[[150 152 118 121 150 117 150 151 149 149 117]
 [122 125 125 135 122 126 122 123 122 121 126]]
=>
[[122 125 125 135 122 126 122 123 122 121 126]
 [150 152 118 121 150 117 150 151 149 149 117]]

[[154 115]
 [128 102]
 [119 106]
 [153 125]
 [103 143]
 [127 121]
 [128 100]
 [120 103]]
=>
[[120 103]
 [154 115]
 [128 102]
 [119 106]
 [153 125]
 [103 143]
 [127 121]
 [128 100]]

[[129 131 131 117 126 140 142]
 [134 118 122 122 135 136 135]
 [132 129 129 127 130 133 128]
 [141 131 131 121 131 138 126]
 [132 139 134 137 140 156 126]
 [139 136 131 124 130 135 129]
 [133 123 130 117 136 136 136]
 [131 126 130 120 132 135 131]
 [144 149 139 124 121 139 128]
 [135 114 118 122 134 133 134]
 [132 126 130 122 131 134 130]]
=>
[[132 126 130 122 131 134 130]
 [129 131 131 117 126 140 142]
 [134 118 122 122 135 136 135]
 [132 129 129 127 130 133 128]
 [141 131 131 121 131 138 126]
 [132 139 134 137 140 156 126]
 [139 136 131 124 130 135 129]
 [133 123 130 117 136 136 136]
 [131 126 130 120 132 135 131]
 [144 149 139 124 121 139 128]
 [135 114 118 122 134 133 134]]

[[112 113 145 131 117]
 [153 118 126 132 133]
 [115 151 116 141 132]
 [156 122 122 133 135]
 [101 136 132 137 122]
 [145 104 139 128 125]
 [138 105 141 129 123]
 [142 145 111 140 139]
 [146 138 114 138 138]]
=>
[[146 138 114 138 138]
 [112 113 145 131 117]
 [153 118 126 132 133]
 [115 151 116 141 132]
 [156 122 122 133 135]
 [101 136 132 137 122]
 [145 104 139 128 125]
 [138 105 141 129 123]
 [142 145 111 140 139]]

[[123 106 128 133 132 137 124]
 [126 117 127 134 132 138 123]
 [124 107 130 130 129 131 128]
 [124 112 127 133 132 136 124]
 [124 105 131 131 130 135 128]
 [123 102 130 130 129 132 128]
 [124 108 131 128 128 129 130]]
=>
[[124 108 131 128 128 129 130]
 [123 106 128 133 132 137 124]
 [126 117 127 134 132 138 123]
 [124 107 130 130 129 131 128]
 [124 112 127 133 132 136 124]
 [124 105 131 131 130 135 128]
 [123 102 130 130 129 132 128]]

[[134 145 102 136 135 104 135 138 129 127 107 107 135 117 106 102]
 [118 130 135 152 119 137 118 123 110 110 139 139 118 145 139 134]]
=>
[[118 130 135 152 119 137 118 123 110 110 139 139 118 145 139 134]
 [134 145 102 136 135 104 135 138 129 127 107 107 135 117 106 102]]

[[121 142 147 132 119 107]
 [127 129 128 126 126 132]
 [121 147 141 130 123 105]
 [131 126 128 122 121 134]
 [113 135 152 126 104 111]
 [134 143 130 109 119 127]
 [138 134 120 108 128 131]
 [144 146 122 108 136 124]
 [116 128 137 144 122 118]]
=>
[[116 128 137 144 122 118]
 [121 142 147 132 119 107]
 [127 129 128 126 126 132]
 [121 147 141 130 123 105]
 [131 126 128 122 121 134]
 [113 135 152 126 104 111]
 [134 143 130 109 119 127]
 [138 134 120 108 128 131]
 [144 146 122 108 136 124]]

[[114 141]
 [134 107]
 [101  99]
 [126 145]
 [132 105]
 [127 145]
 [122 144]
 [135 148]]
=>
[[135 148]
 [114 141]
 [134 107]
 [101  99]
 [126 145]
 [132 105]
 [127 145]
 [122 144]]

[[130 103 122 126 116 139]
 [127 138 138 148 124 115]
 [114 125 126 145 142 148]
 [146 125 139 132 117 125]]
=>
[[146 125 139 132 117 125]
 [130 103 122 126 116 139]
 [127 138 138 148 124 115]
 [114 125 126 145 142 148]]
